array([[121, 129, 122, 138],
       [117, 153, 124, 149],
       [147, 148, 148, 108]]) => 122

array([[104, 152, 154, 107, 138, 118],
       [120, 124, 135, 149, 120, 115]]) => 138

array([119, 101, 122, 135, 144, 124, 136]) => 124

array([[111, 122, 111, 129, 111],
       [106, 116, 126, 124, 101]]) => 129

array([110, 107, 114, 150, 116, 114]) => 116

array([121, 139, 151, 134, 125, 136, 142]) => 136

array([[146, 127, 151, 148],
       [112, 140, 109, 102],
       [111, 130, 107, 109]]) => 151

array([125, 128, 147, 139, 145, 107, 133]) => 107

array([123, 108, 110, 152, 130]) => 152

array([[154, 130, 125, 125],
       [148, 119, 143, 125]]) => 125
---
[[134 155 114 118 108 147 136]
 [135 109 112 137 126 121 128]
 [134 157 113 117 107 147 136]] ==> 121

[[115 123 138 132 135 150 117]
 [127 142 145 144 137 113 117]
 [149 140 136 128 130 111 127]] ==> 113

[[123 122 125 128]
 [131 134 120 139]
 [124 136 156 115]] ==> 120

[[130 119 127 142 138 137 132]
 [129 122 127 137 134 133 130]
 [152 120 110 119 138 128 125]] ==> 133

[[126 135 138 113 101 126 142]
 [124 129 136 135 109 121 138]
 [129 127 120 130 148 140 110]] ==> 121

[[101 149 136 126 140]
 [124 126 125 112 124]
 [122 142 142 128 138]] ==> 112

[[122 153 102 119 118 114 146]
 [135 116 115 138 139 130 136]
 [123 117 136 125 126 132 143]] ==> 130

[[134 152 116 119 111 145 135]
 [134 110 113 137 127 121 128]
 [127 152 134 146 141 142 120]] ==> 121

[[148 146 151 109]
 [133 120 155 131]
 [121 144 147 126]] ==> 155

[[140 127 120 103 111 111 133]
 [136 120 122 113 120 116 138]
 [115 143 144 133 125 131 128]] ==> 116
---
[121 132 152 131 125 116 118] ⇒ 116
[115 118 104 137 109] ⇒ 137
[103 114 154 118 100] ⇒ 118
[156 149 140 129 122 128 107] ⇒ 128
[111 135 157 128 117] ⇒ 128
[108 137 101 145 124 158 134] ⇒ 158
[158 145 111 115 130 139] ⇒ 130
[115 122 117 123 106 107] ⇒ 106
[139 126 148 133 153 125] ⇒ 153
---
[117 119 106 124]	106
[118 100 128 140 135 120 134]	120
[107 139 158 133 126]	133
[128 127 129 129 135 151]	135
[157 127 133 156]	133
[131 107 119 118]	119
[150 122 158 103 118 104 126]	104
[120 128 103 136]	103
[110 152 121 114]	121
---
[125 131 153 129 133] result: 153, 153

[122 102 127 137 116 136 142] result: 137, 142

[[118 123 134 124 118]
 [123 142 110  99 122]
 [125 115 138 110 124]] result: 110, 142

[134 109 120 129 124 107 130] result: 129, 134

[[132 126 130 128 133]
 [134 128 143 125 151]
 [136 141 130 129 129]] result: 143, 151

[[133 137 124 102 125]
 [132 127 125 126 135]
 [129 128 126 126 127]] result: 125, 137

[148 118 128 149 155 149 123] result: 149, 155

[151 101 117 112 137 141 121] result: 112, 151

[109 157 120 145 155 113 119] result: 145, 157
---
Input:
[[135 115 114 132 131 148 139]
 [123 133 144 137 130 107 118]
 [139 138 120 132 128 133 122]
 [131 114 126 134 137 144 139]
 [133 114 119 132 134 147 142]
 [126 133 138 131 131 123 124]
 [124 119 129 138 122 142 132]
 [143 151 133 129 121 120 121]
 [132 115 144 131 137 117 122]
 [130 114 129 133 137 142 141]]
Output: 132

Input:
[[124 127 129 132 131 128 125 130 128 128]
 [123 130 127 130 122 129 130 123 148 135]
 [133 129 127 132 125 127 125 126 126 132]
 [125 131 128 121 132 127 131 121 123 117]
 [124 128 128 125 125 127 134 123 125 131]
 [127 131 127 135 133 127 134 135 125 125]
 [133 128 129 128 127 128 122 124 132 127]
 [134 102 116 135 122 110 110 137 149 117]
 [129 128 131 132 131 128 124 129 126 132]
 [128 128 127 127 124 129 121 135 130 130]
 [134 129 122 121 122 124 135 122 131 116]
 [128 129 127 124 130 127 122 133 129 128]]
Output: 134

Input:
[[106 150 147 151 148 106 151 106]
 [121 132 133 134 132 121 133 124]
 [127 130 130 130 131 127 132 126]
 [136 118 119 117 119 136 118 139]
 [124 130 129 129 130 125 130 125]
 [137 117 119 117 117 137 116 140]
 [124 134 135 135 136 124 136 123]]
Output: 137

Input:
[[135 123 120 133 122 137 134 124 124]
 [151 112 114 147 110 142 144 112 116]
 [149 113 111 143 108 148 144 114 116]
 [123 131 133 124 134 124 123 139 133]
 [139 119 116 137 121 138 137 119 123]
 [143 117 114 137 115 144 140 120 119]
 [143 117 115 139 111 142 139 117 116]]
Output: 143

Input:
[[126 101 138 118 122 141 146 114 151 127 105]
 [128  98 144 117 122 143 148 111 153 126 103]
 [123 107 130 121 122 137 141 119 146 127 111]
 [124 105 133 120 122 138 143 117 148 127 109]
 [130  98 146 117 123 143 148 110 153 126 103]
 [127  99 141 118 122 142 147 112 152 127 104]]
Output: 130

Input:
[[131 121 138 136 139 125 113 133 151]
 [127 133 122 124 124 131 139 126 116]
 [129 138 122 125 123 136 147 129 112]
 [128 139 120 124 122 135 149 127 109]
 [131 122 138 135 139 125 114 132 150]
 [128 137 121 124 124 133 146 127 112]
 [132 123 139 135 138 125 115 132 149]
 [131 123 137 135 138 126 116 132 147]
 [131 121 138 136 139 125 113 132 150]
 [130 122 136 134 138 124 114 132 148]
 [127 137 121 124 123 133 144 127 112]
 [131 122 139 135 139 125 113 133 150]]
Output: 127
---
[131 114 120 150 115 107] >> 131
[126 124 120 127 134 108 151] >> 126
[154 119 122 134 113] >> 154
[140 107 118 144 140] >> 140
[150 110 109 148 108 147] >> 150
[141 154 142 125] >> 141
---
[122 136 152 119 113] --> 152, 113

[103 117 135 126] --> 135, 103

[[130 132 129 135 129]
 [113 116 153 114 127]
 [129 129 128 130 128]] --> 153, 113

[[106 124 142 111]
 [113 126 117 125]
 [117 109 112 110]] --> 142, 106

[[107 115 139 136]
 [143 147  99 120]] --> 147, 99

[108 129 110 151 119 113 103] --> 151, 103
---
[[140 102 143 152]
 [158 138 146 130]] ans = 130

[[156 123 151 147 158 118]
 [125 110 154 133 132 106]] ans = 110

[[153 123 113 120 138]
 [129 126 142 121 123]
 [129 145 120 117 123]] ans = 117

[139 106 136 116 118 142 128] ans = 116

[[147 150  99 138 121 107 135]
 [127 130 120 125 134 128 132]] ans = 107

[[132 129 131 116 129]
 [155 128 127 135 111]
 [134 128 136 123 131]] ans = 116

[124 156 123 134 138 139] ans = 124

[117 137 122 141 155] ans = 122

[153 118 143 115 142 143 146] ans = 118

[118 144 103 116] ans = 116
